Each row is followed by its group and then its class within the group.
[-1.63 -0.57 -0.65 -0.14  2.99 -0.51 -0.18  3.42  1.72 -0.83 -0.96 -0.04
  0.84 -0.34 -1.71  0.68 -0.21 -1.81 -0.53  0.64 -6.75 -0.38]
W > (43)
[ 0.95 -0.01  1.91  1.97 -4.13 -0.71 -5.17 -0.33 -3.53 -1.97  1.38  0.07
  0.22 -2.60 -1.25 -0.95  1.10  0.56 -1.30 -1.77  6.26  0.19]
P > (47)
[ 4.28  1.46  0.90  1.45 -1.65 -1.33 -3.29  1.16 -0.14  0.69  0.89  2.78
  3.75 -2.09 -2.96  2.56 -1.41 -0.32 -0.20  2.55  3.85 -1.59]
P > (45)
[ 0.91  0.37  3.09  4.94 -2.29 -1.79 -5.66  1.59 -3.91 -2.26  0.30 -0.99
  1.82 -2.05 -1.42 -0.69 -0.37  0.80 -0.68 -1.32  5.66 -0.27]
N > (57)
[-1.71 -0.33 -0.30 -1.81  3.78  0.13  1.26  2.90  2.09  0.97 -0.65  0.55
  0.52 -0.22 -1.48  0.73  0.41 -1.77 -0.14  1.20 -6.63 -0.62]
W > (58)
[ 1.73  1.00  1.48  2.95 -0.95 -1.61 -3.82  1.48 -0.83 -0.52 -0.02  1.39
  1.50 -0.92 -2.08  1.05 -1.14 -0.75 -0.37  2.10  2.42 -1.31]
N > (56)
[-0.06 -0.52  0.30  0.49 -1.98 -0.82 -2.78  1.46 -1.07  0.84  0.84  1.51
 -0.50 -2.09 -2.81  1.94  0.43 -1.64 -0.19  0.91 -3.27 -1.50]
P > (51)
[ 1.21  1.60  1.28  0.88  0.05 -1.84 -4.62  2.98 -0.01 -1.92  0.20  1.82
  3.36 -3.37 -2.89  1.02  0.29 -0.69 -1.71  0.49  1.60 -0.32]
P > (45)
[ 1.21  0.15  0.36  0.80 -2.62 -0.72 -1.51 -0.11 -1.82  2.08  1.42  1.51
  0.85 -0.27 -1.91  1.81 -0.16  1.05  0.54  1.89  0.20 -2.14]
N > (57)
[ 0.67  0.37  1.86  2.13 -1.52 -1.49 -4.88  1.53 -1.93 -1.53 -0.14  0.83
  1.52 -1.62 -1.71  0.68 -0.16  0.43 -1.05 -0.32  3.58  0.35]
N > (56)
[ 2.71  0.44  1.85  2.96 -3.37 -2.36 -3.32 -0.11 -1.76  0.34  0.77  1.53
  1.90 -0.07 -2.08  1.83 -2.41  1.99  1.40  2.15  2.37 -2.29]
N > (56)
[ 2.08  0.86  2.74  2.27 -2.86 -1.23 -4.94  1.54 -1.68 -1.72  0.58  1.69
  2.87 -2.94 -2.38  0.59  0.13  0.55 -1.16  0.68  4.31 -1.37]
P > (45)
[-2.39 -1.18 -0.11  0.42  0.98 -0.02 -0.09  2.60  0.25  0.37 -0.83 -1.11
 -1.00  0.30 -1.17  0.19  0.87 -1.72 -0.07  0.12 -6.46 -0.44]
W > (43)
[ 0.34  0.44  0.80  1.30 -1.42 -1.38 -3.74  1.54 -1.50 -1.54 -0.19  0.74
  0.82 -1.77 -1.94  0.11  0.79 -0.39 -0.78 -0.89  1.40 -0.06]
N > (57)
[-2.58 -0.52 -0.11 -1.63  2.28 -0.53  0.30  3.19  1.90  0.58 -1.37 -0.26
  0.33 -0.76 -1.16  0.98 -0.12 -1.96  0.12  1.27 -7.71 -0.56]
W > (43)
[ 2.48 -0.02  0.18  0.72 -2.14 -0.51 -2.09  0.94 -0.57  0.22  1.04  1.60
  2.79 -1.55 -2.41  0.59 -0.06  0.17 -0.05  2.51  1.43 -1.38]
N > (65)
[ 2.90  1.28  1.35  1.78 -1.90 -1.41 -4.03 -0.13  1.32 -1.52  0.11  1.37
  2.44 -2.01 -1.12  1.33 -1.95  1.56 -0.25  1.68  5.28 -0.59]
N > (57)
[-0.44 -0.79  1.33  1.61 -1.65 -0.97 -2.73  0.80 -1.82 -0.38 -0.05 -0.23
 -0.36 -0.56 -1.16  0.21 -0.38  0.59 -0.13  0.75 -0.30 -0.60]
N > (65)
[ 1.86  0.88  1.76  0.39 -1.85 -0.51 -4.82  2.15 -1.85 -2.57  0.58  1.69
  3.28 -4.60 -2.58  0.39  1.63 -0.24 -2.48 -0.69  4.93  0.10]
P > (45)
[-1.14 -0.70  2.09  2.58 -2.56 -0.90 -4.49  0.60 -3.47 -1.06  0.12 -0.52
 -0.73 -0.86 -0.06 -1.30  1.05  0.17 -0.21 -1.69  2.10 -0.08]
N > (65)
[ 2.14  0.75 -0.84  1.05 -3.16 -1.05 -2.32 -1.28 -2.15 -1.04  1.17  0.51
  0.42 -1.34 -0.19 -0.02 -0.44  1.79 -0.39 -0.87  7.24 -0.37]
P > (47)
